In the rows, zero is written as 128.
Both labels of each row:
[138 135 206 127 181 139 185 134 127 128 147 147 120 106 126 183 109 130
 194 118 140 109 134 145 125 136 102 107 123 153 164 164 166 139  82 143
 132 139 107 161 118 115 140]
Z Q
[154 151 219 116 171 152 222 142 100 103 144 147 114 125  89 250  92 122
 207 126 151 101 144 151 104 140  84  93 119 141 178 194 157 135  87 144
 124 163  66 142 102 145 156]
Z Q
[ 76 118 128 155 136 140 209 138 114 139 127 115 110 126  83 204 155  90
 143 130 127 115 131 148  92 133 142 130  79 126 151 141 133 131  87 126
 134 140  74 130 136 170 103]
G W
[ 88 130 153 166 170 141 252 133 125 125 132 135  89 123 112 179 131  88
 137 111 110 133 125 130 133 135 164 108  91 143 145 179 121 120 112 149
 164 133 131 138 128 152 128]
S W
[ 91 129 172 145 156 149 192 138 134 156 124 139 136 112 103 162 130 113
 174 116 118 121 151 136 122 117 165 126  91 131 145 182 138 120 100 156
 142 139 126 159 124 169 121]
X W
[ 83 127 153 134 151 140 199 136 104 131 102  81 117 134  85 206 130  84
 143 110 118 119 140  92 108 129 133  99  99 146 149 139 152 121 103 111
 154 147  88 115 129 157 132]
G W
[ 94 136 144 139 170 134 230 121 110 100 109 124 127 109  83 215 130 107
 178 118 142  95 102 142  89 140 158 117  99 128 147 193 115 136  91 120
 136 145  80 121 153 177 105]
S Q
[ 92 105 126 133 125 150 191 151 119 160 110 140 148 146 106 183 127  87
 168 127 143 112 152 150  87 110 158 147  87 117  87 157 114 158  67 133
 127 140 113 156 139 141  82]
A W
[131 141 210 125 191 159 189 144 134 147 136 132 127 120 112 208 109  71
 190 157 112 125 194 137 123 139 146  90  96 126 170 193 162 102  84 170
 152 147 145 164 120 169 135]
Z W
[156 142 193 127 182 152 175 153 128 132 144 140 142 113 113 210 106 117
 179 124 144 124 148 130 114 123  77  96 131 133 155 171 183 130 102 153
 120 128 120 142 107 132 145]
Z Q
[112 116 169 121 168 151 181 168 129 155 123 127 115 124 122 175 117 103
 168 123 112 122 169 143 111 136 110 110 128 131 127 141 170 138 106 156
 129 123 133 142 127 150 152]
Z E
[129 125 170 137 162 157 175 163 116 119 128 119 128 125 106 233 109 109
 155 128 125 124 149 147 110 138  81  77 127 135 141 152 173 140 106 154
 121 141 104 117 115 138 149]
Z Q
[139 151 182 121 174 157 184 153 125 130 125 128 138 126 107 220 101 104
 166 134 131 105 161 138  69 114 108 102 125 137 151 178 153 137  84 144
 137 142 117 146 125 154  92]
Z Q
[166 111 165 120 159 147 195 156 108  89 154 150 117 114 122 200 100 145
 195 119 138  91 118 166 121 136 106 141 113 155 142 167 152 153  99 139
 108 125  94 129 118 179 118]
Z Q
[156 143 215 115 184 170 182 161 117 131 137 142 120 115  98 238  95 129
 196 127 157 110 172 144 112 123  69 103 127 148 167 173 188 139  96 132
 124 146  85 147 116 127 157]
Z Q
[130 127 178 118 184 135 211 178 116 129 106 147 137 102 109 207 120 102
 200 122 128 106 158 153 130 133 124 101 109 147 157 181 179 138  99 161
 130 134 131 137 116 160 117]
X Q
[131 125 197 151 170 151 144 133 124 128 120 117 130 125 104 180  87 115
 152 128 134 137 167 122 114 210 100 116  87 134 165 174 171 116 131 146
 127 147 103 152 122 146 165]
Z W
[ 84 124 122 149 153 130 180 115 107 106 124  84 109 123  90 182 136  95
 127 113 125 111 124 125 105 143 144 115  98 121 131 117 147 127  91 108
 140 141 105 111 141 158 120]
G E
[146 138 173 153 157 142 194 136 117  92 148 126 128 121 102 212  96 148
 165 126 153 106 132 161 100 146  94 111 123 151 164 182 138 128  97 130
 131 156  77 131 113 109 122]
Z Q
[133 127 164 146 185 164 178 110 141 130 147  90 113 135 114 180  86 103
 151 140 105 147 187 128 117 124  95 106 116 142 154 126 167 125 101 162
 131 138 137 138 124 143 120]
Z E
[110 155 184 136 181 152 227 162 124 153  99 148 140 132 104 223 138 105
 175 126 138 110 160 141 114 130 163 101 107 143 135 186 163 144  89 156
 136 121 127 135 126 180 135]
X Q
[127 142 159 121 157 127 181 171 118 139 123 136 133 119 121 177 145 111
 158 121 130 108 144 131 114 129 137 131 124 129 132 159 172 144  98 156
 137 135 140 112 117 150 132]
X Q
[158 124 233 184 175 182 202 130 119 109 140 137 131 141  91 249  59 108
 213 126 153 118 158 130 106 135  81 106 144 133 182 195 150 138 107 148
 130 162 101 158 111 138 170]
Z Q

Both labels of each row:
[119 133 146 149 149 119 182 149 153 143 188 113 151 106 158 172 123  69
 113 100 149 131 129  82 137 220  88 128  97 129 137 176  94 159 121 175
 101 145  66 113 143 111 127]
N zil
[130 127 101 134 154 172  83 127 120 109 164 136 100 137 139 147 111 122
 124 102  73  97 126 138 172 189 130 131 141 160 142  78  86 122 113 165
  36 127 146 125 155 162 171]
C zil
[130 124 119 150  90 125 121 154 137 147 221 110 187 132 136 217  73 130
 125 123 146 106 137 144  76 168 184 114 116 167 130 159 130 109 159 148
 146 129 111 134 145  93 151]
N zil
[107 119 125 133 129 136  92 121 109 135 182 128 105 151 131  99 138 151
 133 114 122 114 151 159 130  82 180 128 129 168 125  93 135 102 121 107
 169 128 144 130 128 137 139]
L lidit
[104 159 157 123 137  64 154 148 125 170 174 105  86 133 145 199 105 138
 121 107 140 137 127  81  94 193 144 134 128 117 155 150 133 126 128 111
 172 161 113 117 112 101 136]
N zil
[106 134 100 135 142 132 124 131 114 129 162 114 120 147 128  51 127 123
 111 114  98 112 134 143 122  96 152 124 116 134 117 106 125 105 130 111
 165 103 144 130 130 117 142]
N lidit
[130 133 135 135 106 136 135 144 139 147 190 109 172 144  79  50 125 108
 153 112 121 153 139 110 121 122 153 116 103  99 124  92 145 152 122 183
 186 119 164 115  99  86  93]
L lidit
[ 10 132 132 139 116 115 115 143 134 161 205 140  54 120  98 181  85 113
 167  91 158 146 131  86 109 188 140 126 130 147 130 149 168 115 157  96
 181 122  90 137  73 112  95]
L zil
[129 126 138 135 120  97 139 132 139 156 145 153 188 132  99 172 117 143
 138 130 161 122 104 120 117  60 173 136 143 128 128 141 152  99 125 144
 151 126 130 130 109 102 132]
C zil
[121 130 141 141 142 135 145 153 135 153 214 115 137 117 100 136 100 109
 174 120 140 155 130 132 110 100 152 120 118 149  87 144 138 132 124 152
 186 111 129 135  64  84 100]
N zil
[111 138 121 143 140  80 142 113 142 118 125 100  92  96 145 130 129 122
 119 128 136 154 114  88 120 182 132 135 131  93 131 132 170 133 124 150
 119 157 100 123 112 138 142]
N zil
[123 129 139 154 155 112 129 133 109 118 163 120 145 118 119  28 126 139
  82 134 100  99 133 121  90 159 148 114 120 128 118  85 136 108 113 141
 135 164 150 137 129 134 165]
N lidit
[114 130 125 138 135 184 124 138 131 105 222 142 183 137 134 163  81 122
 171 118 148 114 136 136 147 143  95 116 118 180 134 160 111 146 126 143
 110 128 101 122 154 127 167]
N zil
